Here is a tiny trained network, its code and every weight. The questions are about switching its units off for an input and a target symbol, where a switched-off unit gives its printed mean instead of its output.

import numpy as np


def w(rows, s, z=0):
    codes = np.array(rows[::2]) - 128.0
    scale = np.full(codes.shape[1], s)
    scale[-1] = z or s
    return codes * scale


def softmax(a):
    e = np.exp(a - a.max(-1, keepdims=True))
    return e / e.sum(-1, keepdims=True)


def log_softmax(a):
    a = a - a.max(-1, keepdims=True)
    return a - np.log(np.exp(a).sum(-1, keepdims=True))


def net(x, mask):
    ids = ['βδεζηθλμξπφψω'.index(c) for c in x.split()]
    T = len(ids)
    res = E[ids] + P[:T]
    u = 0
    for l in range(2):
        r = res
        for j in range(3):
            rows = slice(3 * j, 3 * j + 3)
            q, k, v = (r @ M[l][rows].T for M in (Q, K, V))
            z = softmax(np.where(np.tri(T) > 0, q @ k.T / 3**0.5, -1e9)) @ v
            o = O[l][rows]
            res = res + np.where(mask[u + j], z, o[:, -1]) @ o[:, :-1]
        u += 3
    return log_softmax(res[-1] @ U[:, :-1].T + U[:, -1])


Q, K, V, O = {}, {}, {}, {}
E = w([
[99,127,46,83,147,111,132,215,199,111,210,152],'β',
[167,157,111,173,129,113,77,222,77,67,179,81],'δ',
[146,193,187,120,51,91,181,80,237,123,143,140],'ε',
[38,196,173,57,117,165,112,181,113,183,203,89],'ζ',
[133,108,224,78,192,165,198,66,76,119,146,81],'η',
[76,189,39,237,96,177,101,29,134,83,139,79],'θ',
[91,85,55,70,132,102,225,61,95,169,136,199],'λ',
[88,80,167,255,77,157,61,123,55,164,147,155],'μ',
[219,121,115,113,153,166,192,212,109,103,111,226],'ξ',
[139,45,147,104,113,80,117,183,200,206,56,93],'π',
[162,94,65,205,158,73,155,144,75,78,149,109],'φ',
[143,103,116,23,124,225,82,43,146,78,98,81],'ψ',
[205,120,108,32,106,178,36,219,90,114,127,173],'ω',
],0.009)
P = w([
[188,120,149,137,128,144,102,108,171,128,119,119],'0',
[143,142,174,142,170,125,87,107,174,98,82,157],'1',
[185,100,138,155,111,171,136,119,169,143,140,111],'2',
[114,164,172,130,174,103,75,107,150,91,82,183],'3',
[187,98,121,146,95,175,155,124,154,160,154,106],'4',
[97,172,165,114,181,89,84,123,133,81,72,192],'5',
[188,92,108,136,83,174,171,138,143,166,166,96],'6',
[82,180,157,94,181,72,95,146,114,66,69,195],'7',
[190,89,97,120,74,173,181,148,130,175,182,88],'8',
[39,161,133,40,149,49,132,168,62,48,81,166],'9',
[187,82,86,105,62,179,192,160,114,180,195,83],'10',
[30,159,94,1,48,51,229,176,44,62,132,98],'11',
[192,82,81,113,63,194,196,157,112,183,199,68],'12',
],0.0073)
Q[0] = w([
[97,99,106,212,157,89,88,89,127,102,91,112],'L0H0',
[107,122,180,125,93,142,137,49,163,152,92,82],'L0H0',
[95,128,205,53,119,108,157,65,189,178,99,88],'L0H0',
[230,85,144,168,140,224,67,93,129,141,164,127],'L0H1',
[48,191,191,90,160,95,109,87,118,40,86,180],'L0H1',
[180,127,113,112,44,162,241,121,143,147,214,64],'L0H1',
[226,75,31,174,21,236,201,136,164,222,255,55],'L0H2',
[134,130,166,15,32,64,147,136,207,75,36,115],'L0H2',
[43,190,64,221,161,70,68,114,88,111,131,144],'L0H2',
],0.0097)
K[0] = w([
[193,75,117,150,138,104,59,122,96,104,33,184],'L0H0',
[171,95,205,115,104,148,165,58,153,158,76,133],'L0H0',
[150,169,255,71,133,154,206,35,208,134,126,162],'L0H0',
[225,110,160,215,126,161,109,124,151,197,170,142],'L0H1',
[49,140,149,130,162,72,78,149,133,112,48,160],'L0H1',
[148,95,70,96,72,138,166,148,126,177,150,35],'L0H1',
[193,58,119,134,73,183,176,119,136,201,205,57],'L0H2',
[81,145,118,60,148,80,199,191,24,82,149,121],'L0H2',
[78,85,201,145,208,109,76,60,193,115,21,109],'L0H2',
],0.0087)
V[0] = w([
[115,81,70,214,158,77,67,191,101,92,103,112],'L0H0',
[133,141,116,213,134,102,140,28,110,56,115,45],'L0H0',
[208,127,92,136,167,109,142,185,119,26,153,178],'L0H0',
[254,23,90,137,81,189,140,155,158,213,177,35],'L0H1',
[142,75,167,106,138,57,44,212,160,145,26,127],'L0H1',
[165,156,170,161,61,113,171,169,147,190,204,117],'L0H1',
[146,101,139,183,205,83,220,73,68,101,120,140],'L0H2',
[171,78,107,153,84,138,188,129,90,118,68,234],'L0H2',
[47,96,152,134,106,71,164,27,180,202,86,79],'L0H2',
],0.007)
O[0] = w([
[101,110,87,198,157,131,84,164,109,92,106,119,3],'L0H0',
[156,180,121,165,97,140,215,121,54,103,11,100,134],'L0H0',
[220,79,68,142,206,61,135,208,114,60,145,156,120],'L0H0',
[254,142,109,160,46,186,178,117,78,178,204,115,178],'L0H1',
[175,232,157,101,178,78,71,72,46,99,127,210,132],'L0H1',
[148,164,105,93,97,205,101,186,90,152,132,53,179],'L0H1',
[148,53,182,89,41,116,66,126,188,51,143,122,97],'L0H2',
[64,92,177,155,59,192,11,155,82,110,220,197,145],'L0H2',
[164,106,110,122,207,42,55,99,162,117,205,27,130],'L0H2',
],0.0057,0.0049)
Q[1] = w([
[52,115,147,113,132,41,105,137,235,144,61,135],'L1H0',
[117,193,135,135,102,93,139,116,101,86,146,191],'L1H0',
[127,105,166,110,230,147,77,95,55,87,83,146],'L1H0',
[149,109,27,186,110,182,146,153,76,160,194,111],'L1H1',
[85,157,98,131,173,123,113,130,76,119,121,148],'L1H1',
[166,112,218,1,47,156,206,85,166,218,113,51],'L1H1',
[92,160,105,92,165,153,54,168,112,66,80,188],'L1H2',
[113,129,169,212,156,62,81,77,134,124,126,76],'L1H2',
[119,146,69,148,121,160,38,114,117,101,155,50],'L1H2',
],0.009)
K[1] = w([
[28,137,161,96,168,122,125,76,117,58,113,111],'L1H0',
[123,59,118,63,204,107,56,226,55,146,14,173],'L1H0',
[166,185,146,150,122,49,101,132,179,109,79,196],'L1H0',
[236,105,142,119,100,196,137,133,148,175,128,99],'L1H1',
[134,172,188,86,138,108,96,133,177,136,76,152],'L1H1',
[67,133,83,145,83,106,164,141,110,150,209,102],'L1H1',
[93,121,171,144,186,44,132,133,165,107,104,173],'L1H2',
[195,175,179,118,140,185,96,98,150,119,61,131],'L1H2',
[254,136,204,178,123,92,204,162,174,216,132,150],'L1H2',
],0.0078)
V[1] = w([
[121,229,168,123,114,167,185,63,155,48,197,136],'L1H0',
[133,82,173,63,190,156,171,116,48,119,131,89],'L1H0',
[110,98,62,149,152,191,76,139,33,113,145,124],'L1H0',
[163,193,253,144,71,175,115,113,118,119,106,109],'L1H1',
[106,120,101,6,122,94,200,161,148,156,148,185],'L1H1',
[181,106,57,166,185,64,144,192,144,52,139,115],'L1H1',
[93,114,164,64,105,154,102,52,105,169,91,116],'L1H2',
[144,117,251,179,109,101,139,175,94,161,124,129],'L1H2',
[88,159,182,198,149,90,146,185,119,150,173,92],'L1H2',
],0.0059)
O[1] = w([
[55,2,87,86,145,155,82,200,160,219,76,78,214],'L1H0',
[221,42,100,125,22,72,94,80,202,79,57,197,154],'L1H0',
[101,105,101,197,118,98,177,140,177,72,127,162,49],'L1H0',
[94,122,77,87,86,92,133,156,71,135,102,168,254],'L1H1',
[149,119,167,177,150,159,71,59,92,187,94,71,226],'L1H1',
[186,100,188,92,150,162,147,125,158,129,151,145,9],'L1H1',
[128,108,75,160,95,71,81,83,123,128,146,113,164],'L1H2',
[182,168,171,84,35,171,64,159,96,11,81,71,142],'L1H2',
[147,183,91,90,125,176,132,190,197,71,45,55,88],'L1H2',
],0.0078,0.0039)
U = w([
[234,253,133,63,133,85,105,29,39,113,214,138,63],'β',
[178,44,78,100,52,102,66,135,210,84,37,160,59],'δ',
[140,152,131,95,137,164,207,151,143,121,47,163,67],'ε',
[157,150,193,188,189,182,172,80,132,169,94,99,86],'ζ',
[164,102,210,72,116,176,100,148,194,88,195,159,87],'η',
[129,150,51,193,151,140,172,91,197,131,1,74,132],'θ',
[83,89,76,68,208,107,184,214,208,168,219,168,171],'λ',
[33,136,164,147,50,170,80,167,77,100,144,176,106],'μ',
[59,132,140,55,159,190,56,212,59,195,123,53,135],'ξ',
[119,130,194,231,108,171,7,85,169,86,199,54,182],'π',
[174,149,84,109,140,63,170,196,131,7,129,68,253],'φ',
[85,164,109,228,121,94,229,81,78,151,62,162,129],'ψ',
[107,35,102,189,145,38,154,62,127,187,204,206,167],'ω',
],0.0059,0.0041)

Each question gives the input, a string of symbols that net reads in full, and the target symbol t.
The units are the heads (3 rows each of Q, K, V and O). Each row of codes is followed by its name. A weight is (code - 128) times the scale printed after its matrix; where a second scale follows, it is the last column's (O and U).
mask holds one flag per head, layer by layer. A switched-off head (its flag False) gives its mean, the last column of its rows in O, instead of its output. The means were averaged over made-up inputs and are rounded, as every weight is.
A unit's drop is (log p(t) with every unit on - log p(t) with that unit switched off) / (log p(t) with every unit on - log p(t) with every unit switched off).
The circuit of an input: a set's keep is (log p(t) with only the set's units on - log p(t) with every unit switched off) / (log p(t) with every unit on - log p(t) with every unit switched off). Starting from all 6 units, units are removed one at a time, each time the one whose removal leaves the highest keep (on an exact tie, the one counted first), for as long as the keep stays at least 0.8.
circuit, biggest first: the units of the circuit, biggest drop first
unit that matters most: the unit with the biggest drop
which heads matter: for each layer, one digit per head in row order, 1 if its drop is at least 0.15 and else 0, layers parted by /
drop of u: that unit's drop, to one decimal
input β ε ζ π η ζ β ψ π ε ψ, target β: which heads matter => 010 / 100
input ψ ξ ε π, target μ: circuit, biggest first => L0H2, L1H1
input ζ ε ψ, target θ: unit that matters most => L0H2
input π φ ε ψ ε ε, target ω: circuit, biggest first => L1H2, L0H1
input π π λ η ε ε ε ε μ ε π, target φ: which heads matter => 010 / 111
input ε ε δ π δ η μ ε, target δ: circuit, biggest first => L1H0, L0H1, L0H2
input β β λ ε ε η π η ψ ω η, target ω: which heads matter => 010 / 101
input μ ε θ π ψ ψ φ ε ε, target η: which heads matter => 111 / 010
input ψ β π η λ η ε, target π: circuit, biggest first => L0H2, L1H1
input η ε π ε μ ψ π θ ξ ε π ξ, target μ: which heads matter => 001 / 000
input ε π ω η ξ ε η ε ε φ η π, target η: circuit, biggest first => L1H1, L0H1, L0H0, L0H2
input ψ ψ ε λ η β ψ, target δ: circuit, biggest first => L1H0, L0H1
input ε π ε η φ π η ε ε β, target λ: circuit, biggest first => L1H2, L0H0, L0H1
input δ λ η η μ η δ η, target δ: which heads matter => 010 / 100
input ε π ε η ε ξ π η, target μ: which heads matter => 001 / 000
input β η ε, target ζ: unit that matters most => L1H1
input ε ξ ε π ε φ π ε, target η: circuit, biggest first => L1H1, L0H0, L0H2
input η λ ε φ φ λ λ ψ, target π: circuit, biggest first => L1H1, L0H1
input π π ε, target β: circuit, biggest first => L0H1, L1H0
input μ φ ε η ψ η δ, target φ: circuit, biggest first => L0H0, L1H0, L0H1, L1H2
input ε μ θ ξ δ π ψ ε ε, target ω: circuit, biggest first => L1H2
input ω δ ε, target ψ: which heads matter => 101 / 110
input ξ ε ζ ω ω η θ ε ε φ π θ ξ, target ψ: which heads matter => 101 / 101
input π ψ ε ψ, target ω: circuit, biggest first => L0H1, L1H2
input π β μ ε δ ξ λ ξ ε ε, target μ: which heads matter => 011 / 000
input ε ζ λ ω η ε π μ π ε θ φ ε, target λ: drop of L0H2 => 0.1
